What can hang from each mark:
Y: S
C: S
G: C
U: K M X
X: J M N
T: J
S: G T Y
J: N X
K: M X
M: K
N: J K T U

Known rows, with every way that one mark hangs from another:
S(G T(J(N X)) Y): [-18 -35  -1 -55  -2  25   4  29  10  -7  29  20  68  17  54  13  28  19
  22   6  13  -3   9  24  -1  -8   8 -13   1]
U(K(X(J N(T))) M): [-18 -14  -1  17 -31  -1   7  30 -27  53 -11 -10  24  24  20  -7 -37  23
 -10 -23 -73 -43  24   9  17   9 -61  30  16]
X(J(N(T U)) M): [-23 -21  22   5   7  27 -15  34 -21  13 -17  19  17  36  37   0 -14  29
  -5 -64 -44 -15  26  22  33   4 -12  16  21]
G(C(S(T(J(X)) Y))): [-23 -19  -6 -21 -35  42   6  23   9  12  28  18  68  10  62   2   3  10
  20  24 -24 -12   5  24   7  16 -16  -5 -11]
K(M X(N(J T U))): [-48 -31  -1   3 -14   4 -44  48   1  35  -7  -8  36  46  27   5 -40  43
 -18 -52 -77 -30  25  21  12 -15 -34  22  -2]
U(K X(J)): [ -1   0  -3   4 -30  14   6   2 -21  41   8   2   7  15  17   9 -15  12
  -2 -16 -39 -44  41  13  19   7 -46  40  10]
J(X): [-13   3 -10 -18 -15   9  -8  26   6   1  16  -1  23  22  36   2 -14  19
  12  -3 -23 -27  10   3   8   0  -4   5  -3]
T(J(N(U(M(K))) X)): [-11  -1  10  -4 -24  11   3  26 -25   6  28  18  18  21  50  -8   6  33
   6 -19 -25 -12  -1  26  11 -11 -20   0  -1]
Y(S(G(C) T(J))): [-38 -14  -7 -34 -48  37 -16  18  -4  21   5  22  49   6  11   3 -14   7
  28   8   6   5  59  27  18  28 -19   0   4]
S(Y): [-10 -13  -9 -32  -1  23 -14  12  12  20  12  -9  30  20  32   2   5  20
  14   9 -26 -23  25  19  13 -22 -22  17   9]
K(M): [-22 -13 -10 -23 -16   5 -20  25  13  21   9 -12  16  26   3 -19 -10  22
  16 -12 -24 -34  30  13  10 -12 -17  33   6]
X(M N(T(J) U)): [-32  -6  14   1 -18  35 -15  35 -27  28 -19  30  29  36  43  -4 -29  31
  -6 -47 -53 -13  30  32  27  27 -32   1  21]
N(J(X)): [-20   4 -12 -15 -18  12 -21  32  -2   8  12  -6  26  26  49   8 -15  20
   5 -20 -31 -23  18   0   1   2  -7   5 -12]
J(X(N(K(M) U))): [-25 -11   3 -17 -26  13 -30  29   3  32  -2   8  24  42  25   8 -28  53
   6 -52 -55 -28   3  40  21 -18  -4  16  -5]
T(J(N(U) X)): [-23 -13  13   1 -14  20  -3  25  -7  -8  27  29  29  31  47  -3   4  26
  12 -30 -30 -11  -3  27  10   7  -4  -4  -3]
C(S(T(J(X(N))) Y)): [-10 -27  -4 -23 -43  36   8  25  12   7  12  15  75  15  59  -4  -5  16
   8  14 -35 -26   0  21   7  10 -29 -19   6]
M(K(X(J N))): [  2  -7 -15  -4 -29  -6   3  34 -15  10 -16 -29  31  29  15  -6 -37  20
   7 -19 -53 -40  15   7  22  -2 -36  27  22]
Y(S(G(C) T(J(N X)))): [-37 -26   6 -34 -41  23  -1  33   3  -4  21  31  56   8  28   8  -5  15
  35 -12   4   7  24  20  16  27   0 -14  -4]
J(N X(M)): [ -6 -10   6 -24  -1   8   6  45   5  -9   8  -4  25  25  49  -9   0  28
  25 -33 -24 -20  -5   6  17  10   5   5  11]
Y(S(G T(J))): [-26 -11  -9 -44 -43  35 -18  14  -3  13   3  21  49   5  11   2  -8   9
  14  12  10  -7  64  22  11  14 -27  -9   6]
C(S(G T(J))): [-19 -15 -14 -34 -47  43 -14  17   4   8  18   3  65  12  36 -11   0  -2
   8  30   9 -12  35  22   5  13 -28  -8  14]
J(N(T U(K)) X(M)): [-24 -12  23 -24   3  14 -14  42 -14  23  13  22  20  24  55  19 -10  47
 -10 -42 -52 -14  13  26  25  -5  -9  -1  -1]
X(J N(K)): [-11  -5  -1  -6 -30  22 -13  15 -14  32 -22  -7  25  32  15   2 -30  25
  15 -50 -50 -31  21  26  28   6 -24  23  19]
C(S(T)): [-14 -13 -11 -27 -36  31 -24  21  17   9   9  -9  51   6  29  -4 -16  10
   4  26 -22 -25  22  15  17  -1 -28  -5  14]
M(K(X)): [ -5   1 -20 -29 -13  -1 -12  32   2   9  17 -30  33  19  22   4 -19  26
   8  14 -32 -32  19   9  13 -18 -29  16   5]
M(K(X(J N(T)))): [-18  -9 -10  -5 -19  -6  -7  37 -19  19 -10 -20  35  35  20   7 -48  26
  -9 -29 -58 -37  23   1  23  -3 -40  20  16]
S(G T(J(N(K) X)) Y): [-20 -28   0 -62  -1  35  -5  22   5   8  31  20  71  21  59  29  26  33
  23 -10   7   0   8  42   5 -18  12 -16  -7]
Y(S(T)): [-24 -11  -6 -35 -31  26 -28  18  10  14  -4  10  36  -1   4  10 -24  22
  12   5 -18 -20  50  14  23  -2 -28  -5   7]
X(N(U)): [-16 -11   4  -5 -24  17 -31  23  -1  16 -11   2  23  29  22  -3 -24  26
   4 -22 -51 -16  13  29  28  -2 -27  13  23]
K(M X): [-20 -19 -20 -15 -11   0 -10  35  19  19  14 -26  28  29   9 -18 -14  25
  15  -6 -37 -43  17  11   6 -12 -22  36  -1]
M(K(X(J N(U)))): [ -1  -8  -8   4 -25   2 -13  31 -19  14 -22 -15  30  36  22   0 -36  32
  -7 -27 -65 -30  14  24  28 -12 -37  25  18]

Rows:
[ -8 -28 -16 -61 -25  39 -26  15  23  14  12 -14  70   9  47   2  13   8
   5  46   1 -10  28  27  11 -23 -23  -6  15] => C(S(G T Y))
[-18 -10  15   2 -22  21 -13  29 -38  49 -34  18  16  31  28   1 -37  34
 -19 -56 -69 -24  41  30  36  12 -39  23  22] => X(J M N(T U(K)))
[-17   1  -1 -35 -14   7 -18  44 -18  27 -15  -9  26  27  30   4 -38  37
  -4 -29 -42 -23  32   8  30   1 -29   8  28] => X(M(K) N(T))
[-28 -42  18 -13 -27  49 -12  22   9  10  23  24  66  13  52  -1  16  16
  20   3 -37   4   1  50  24  -2 -22   1  10] => G(C(S(T(J(N(U))) Y)))
[-42  -4   3 -10  -4  28 -55  25 -13  27   4   8  23  31  43  22 -25  28
 -21 -33 -46 -10  43  18  15 -16 -25   2  -5] => N(J T U)
[-20 -39  -1 -56  -2  34  -5  21  10   3  20  11  65  15  38   6  29  14
  24  10  12   0  23  30   6 -12  -7  -3  17] => S(G T(J(N)) Y)
[-38 -18   2  -7 -23  14 -22  25 -13  45 -14   0  21  41   0   5 -40  38
   1 -68 -56 -40  34  21  26  -9 -23  31   9] => X(J N(K(M) T))
[-32 -14  -3 -26 -30  14 -34  31   2  43  -8 -20  30  33  16  -2 -26  41
  14 -59 -56 -31  28  27  14 -14 -22  27   2] => X(N(J K(M)))
[-36  -4   4 -23 -16  20 -34  24  -6  38   2  -1  33  29  22  26 -39  38
   2 -38 -50 -21  26  24  28  -4 -25  -1  12] => X(N(K T))
[-27 -16 -13 -47 -12  32   1  25   2  13  23  22  65  17  53  19  12  13
  25  19   9   8  19  28   1  10   7   0 -10] => S(G(C) T(J(X)) Y)
[-19 -16 -12 -48  -9  25 -16  18  11  26  12 -12  42  24  35   3  12   8
  28  16  -5   1  21  28  15 -11  -6  26  10] => S(G(C) Y)
[-26 -10  -3 -45 -54  32 -14  21  -6  22  -2  29  62  14  28  21 -26  35
  16 -21 -13  -9  38  35  17  15 -15 -27  -3] => Y(S(G T(J(X(N(K))))))
[-15 -22  -8 -30 -31  47  -4  12  11  14  21   9  67   8  45  -8  10   9
  10  32 -20 -21  25  26   8  -1 -36  -5   8] => C(S(T(J) Y))
[-43 -16  -1 -24 -19   5 -26  35   2  36  10   4  30  38  24  19 -41  51
   2 -54 -50 -36  15  18  17 -11  -7   7  -6] => J(X(N(K(M) T)))
[-23 -23  -4 -23 -36  49  -2  17   8  23  21  12  65   6  44  -6   5   5
  23  26 -24 -10  20  32  15  11 -29   4   6] => G(C(S(T(J) Y)))
[-28 -21 -12 -49 -14  38  -8  20   3  25  11  15  61  14  36   8  12   7
  29  21  11   7  37  35   9   9  -7  10   8] => S(G(C) T(J) Y)
[ -6   0   2  -5 -22  11   0  29 -35  30 -25  -1  18  30  33  16 -44  29
 -14 -52 -48 -39  38   2  34  13 -43  25  32] => U(X(J M(K) N(T)))
[-27 -24   3 -43 -34  22  -5  30   4 -11  20  28  56   8  31   5   0  19
  21  -8   9  -5  30  16   9  12  -5 -25  -2] => Y(S(G T(J(N X))))
[-27  -8  -2 -24 -43  36 -13  14  -5  14   3  26  40   1   7   0 -22  15
  15   2 -17 -18  58  17  17  15 -35  -9   2] => Y(S(T(J)))
[  0  -3   9 -32  -2   7 -11  44 -10  -5   4   3  21  26  53   4  -3  45
   6 -34 -30 -10   0  25  27 -16   4   2   8] => J(N(U) X(M(K)))
[-22  -6 -17 -40 -22  23  -8  26  -4   0  18  19  53  17  41  10  -3  13
  11  14  17  -8  30  17  -4  16   3 -11  -5] => S(G T(J(X)))
[  0   1 -11 -24 -11   9   4  38  -4  35   4 -19  28  15  34  -7 -13  29
  11   1 -46 -33  25  19  17   6 -34  24  10] => U(K(X(M)))
[-45 -15   8 -18 -17  13 -42  33  -3  37   2  18  26  44  27  25 -41  60
 -11 -59 -61 -27  12  36  24 -23  -8   7 -12] => J(X(N(K(M) T U)))
[-19  -5  20  11 -23  40  -8   0 -23  36  28  23  16  24  42  11   6  35
  10 -43 -41 -18   9  48  22  -1 -40  15  12] => T(J(N(K U(M X))))
[-21 -17  14  -5   5  16  -3  36 -16  11 -11   3  23  30  31  -8 -13  20
   7 -57 -33 -24  24   4  28  13 -14  16  23] => X(J(N(T)) M)
[-45   7   6  -8 -12  38 -55  16 -27  59   4   8  19  28  48  28 -21  44
 -20 -42 -53  -7  37  37  17 -26 -32   6 -10] => N(J K T U(M))
[-39 -41  10  11   4   2 -19  38  -1  14   5   1  28  46  15  -6 -19  34
  -3 -54 -56 -34  14  21  20 -21 -20  35   1] => K(M X(J(N(T U))))
[-17 -39  10 -27   0  26   1  26   1  25  26  20  59  10  41  16  17  34
   6   6 -47 -14  14  50  12 -20 -35   4   1] => S(T(J(N(U(K(X))))) Y)
[-28 -12 -15 -44 -17  23 -29  31   8  14   4  -2  46  12  20  15  -9   8
  23  17   8   5  33  23  17  10   2  14  13] => S(G(C) T)
[-49 -29  20 -23   2  17 -45  23   2  32  20  13  22  37  17  17 -12  53
  -1 -58 -48 -20  23  42  28 -37  -8  16  -1] => J(N(K(M) T U))
[-34 -18   4   6 -25  13 -16  15 -15  50  -7   7  19  41   7  21 -42  38
  -6 -71 -58 -49  35  21  28  -2 -38  37  11] => U(X(J N(K(M) T)))
[-26 -14   0 -18 -53  22  -2  30  -3   5  -5  32  50   8  19   2 -32  24
  14 -16 -31 -23  32  11  16  28 -26 -21   1] => Y(S(T(J(X(N)))))
[-38 -17  -8  -6 -12   6 -29  44   0  24  -1 -20  46  34  39  11 -42  27
  -7 -32 -68 -29  22   1  12   5 -38   7   7] => K(X(N(J T)))
[-15 -18  17 -19 -13  11 -21  19  -3  23  18   6  15  16  21   3   3  29
   5 -19 -44 -14  20  37  26 -21 -23  16  12] => J(N(U(K)))
[-43 -18   2 -24 -19  12 -35  29   1  44   2  -2  29  35   5  10 -38  45
   5 -50 -52 -33  32  26  24 -15 -22  20   6] => X(N(K(M) T))
[-29 -23  10 -15  -2  35 -18  28  -3  10  19  17  58  21  36  24  -6  41
  14 -28 -40  -9   8  52  19  -5 -15  -6   0] => S(T(J(N(K(X) U))))
[  4  16 -13 -40 -11   6  -2  39 -11   8   2  -9  19  20  48   0 -15  35
   7 -10 -17 -24  18   6  16  -1  -4   6   3] => J(X(M(K)))
[-19 -27  -7 -32 -26  38 -18  21  21  22  13  -6  63   5  41   4   0   9
  20  31 -29 -11  15  28  21  -6 -25   7  10] => G(C(S(T Y)))
[ -7  11  -6 -17 -24  15 -29  15 -20  30   2  -6   5  16  28  -4  -9  30
  -4   4 -29 -15  26  28  20 -30 -33  18  10] => N(U(M(K)))
[-24 -11  16  -5  -7  12 -26  17 -22  29  26   8   8  20  38  26 -10  39
 -17 -24 -39 -21  18  21  29 -28 -43  13  17] => J(N(T U(M(K) X)))
[-31   2  -8  -7 -10  12 -41  34 -27  41   7 -12  25  27  50  18 -26  41
 -26 -14 -56 -18  31  16  10 -32 -46   9  -8] => N(J T U(M(K(X))))
